Here is a tiny trained network, its code and every weight. The questions are about switching its units off for an input and a class, where a switched-off unit gives its printed mean instead of its output.

import numpy as np


def w(rows, s, z=0):
    codes = np.array(rows[::2]) - 128.0
    scale = np.full(codes.shape[1], s)
    scale[-1] = z or s
    return codes * scale


def f(y):
    return y / 2 * (1 + np.tanh(0.7978845608 * (y + 0.044715 * y**3)))


def log_softmax(a):
    a = a - a.max(-1, keepdims=True)
    return a - np.log(np.exp(a).sum(-1, keepdims=True))


def net(x, mask):
    res = np.array(x, float).reshape(1, 6) / 4 @ E
    y = f(res @ A[0][:, :-1].T + A[0][:, -1])
    res = res + np.where(mask, y, B[0][:, -1]) @ B[0][:, :-1]
    return log_softmax(res[-1] @ U[:, :-1].T + U[:, -1])


A, B = {}, {}
E = w([
[145,114,43,158],'x0',
[184,234,167,199],'x1',
[2,208,81,173],'x2',
[142,127,62,147],'x3',
[133,132,108,145],'x4',
[138,123,89,149],'x5',
],0.0078)
A[0] = w([
[45,161,98,144,35],'neuron 0',
[82,168,105,86,50],'neuron 1',
[23,141,123,155,13],'neuron 2',
[109,74,87,67,48],'neuron 3',
[30,89,173,167,255],'neuron 4',
[118,93,43,153,181],'neuron 5',
[210,191,148,189,136],'neuron 6',
[189,9,149,55,159],'neuron 7',
],0.012,0.0062)
B[0] = w([
[238,119,69,208,173],'neuron 0',
[156,34,188,244,137],'neuron 1',
[224,44,93,189,170],'neuron 2',
[86,84,141,208,164],'neuron 3',
[118,125,32,40,220],'neuron 4',
[91,197,222,45,208],'neuron 5',
[47,93,2,148,205],'neuron 6',
[135,110,35,149,255],'neuron 7',
],0.0095,0.0097)
U = w([
[198,85,118,203,134],'0',
[96,142,113,113,232],'1',
[97,140,124,117,251],'2',
[12,96,107,168,80],'3',
[106,140,124,121,201],'4',
[104,142,116,132,175],'5',
[146,156,220,138,3],'6',
],0.011,0.0063)

Each question gives the input, the list of numbers given to net, and the class t.
The units are the neurons (one row each of A and B). Each row of codes is followed by its name. A weight is (code - 128) times the scale printed after its matrix; where a second scale follows, it is the last column's (A, B and U).
mask holds one flag per neuron, in row order. A switched-off neuron (its flag False) gives its mean, the last column of its row in B, instead of its output. The means were averaged over made-up inputs and are rounded, as every weight is.
A unit's drop is (log p(t) with every unit on - log p(t) with that unit switched off) / (log p(t) with every unit on - log p(t) with every unit switched off).
The circuit of an input: a set's keep is (log p(t) with only the set's units on - log p(t) with every unit switched off) / (log p(t) with every unit on - log p(t) with every unit switched off). Starting from all 8 units, units are removed one at a time, each time the one whose removal leaves the highest keep (on an exact tie, the one counted first), for as long as the keep stays at least 0.8.
circuit, biggest first: the units of the circuit, biggest drop first
k most important neurons: the k neurons with the biggest drops, biggest first
drop of u: that unit's drop, to one decimal
input [-3,8,4,4,-4,1], class 3: 2 most important neurons	neuron 6; neuron 5
input [8,-1,-5,7,7,-4], class 2: circuit, biggest first	neuron 5
input [-6,-1,6,0,4,5], class 0: circuit, biggest first	neuron 2; neuron 0
input [4,2,6,-2,5,2], class 0: 4 most important neurons	neuron 0; neuron 2; neuron 1; neuron 6
input [6,-6,6,1,5,-5], class 0: 4 most important neurons	neuron 0; neuron 2; neuron 1; neuron 6
input [3,-4,7,6,-6,5], class 0: 3 most important neurons	neuron 0; neuron 2; neuron 1
input [-4,-3,7,5,6,-3], class 0: 3 most important neurons	neuron 2; neuron 0; neuron 1
input [-8,-7,-8,0,0,0], class 0: 3 most important neurons	neuron 7; neuron 5; neuron 6
input [7,-8,8,-7,-6,4], class 0: 3 most important neurons	neuron 2; neuron 0; neuron 1
input [1,7,4,1,5,-2], class 3: drop of neuron 5	0.1
input [1,6,-3,-1,-5,-2], class 3: drop of neuron 3	-0.1
input [-6,7,-4,-1,5,4], class 3: drop of neuron 5	0.1
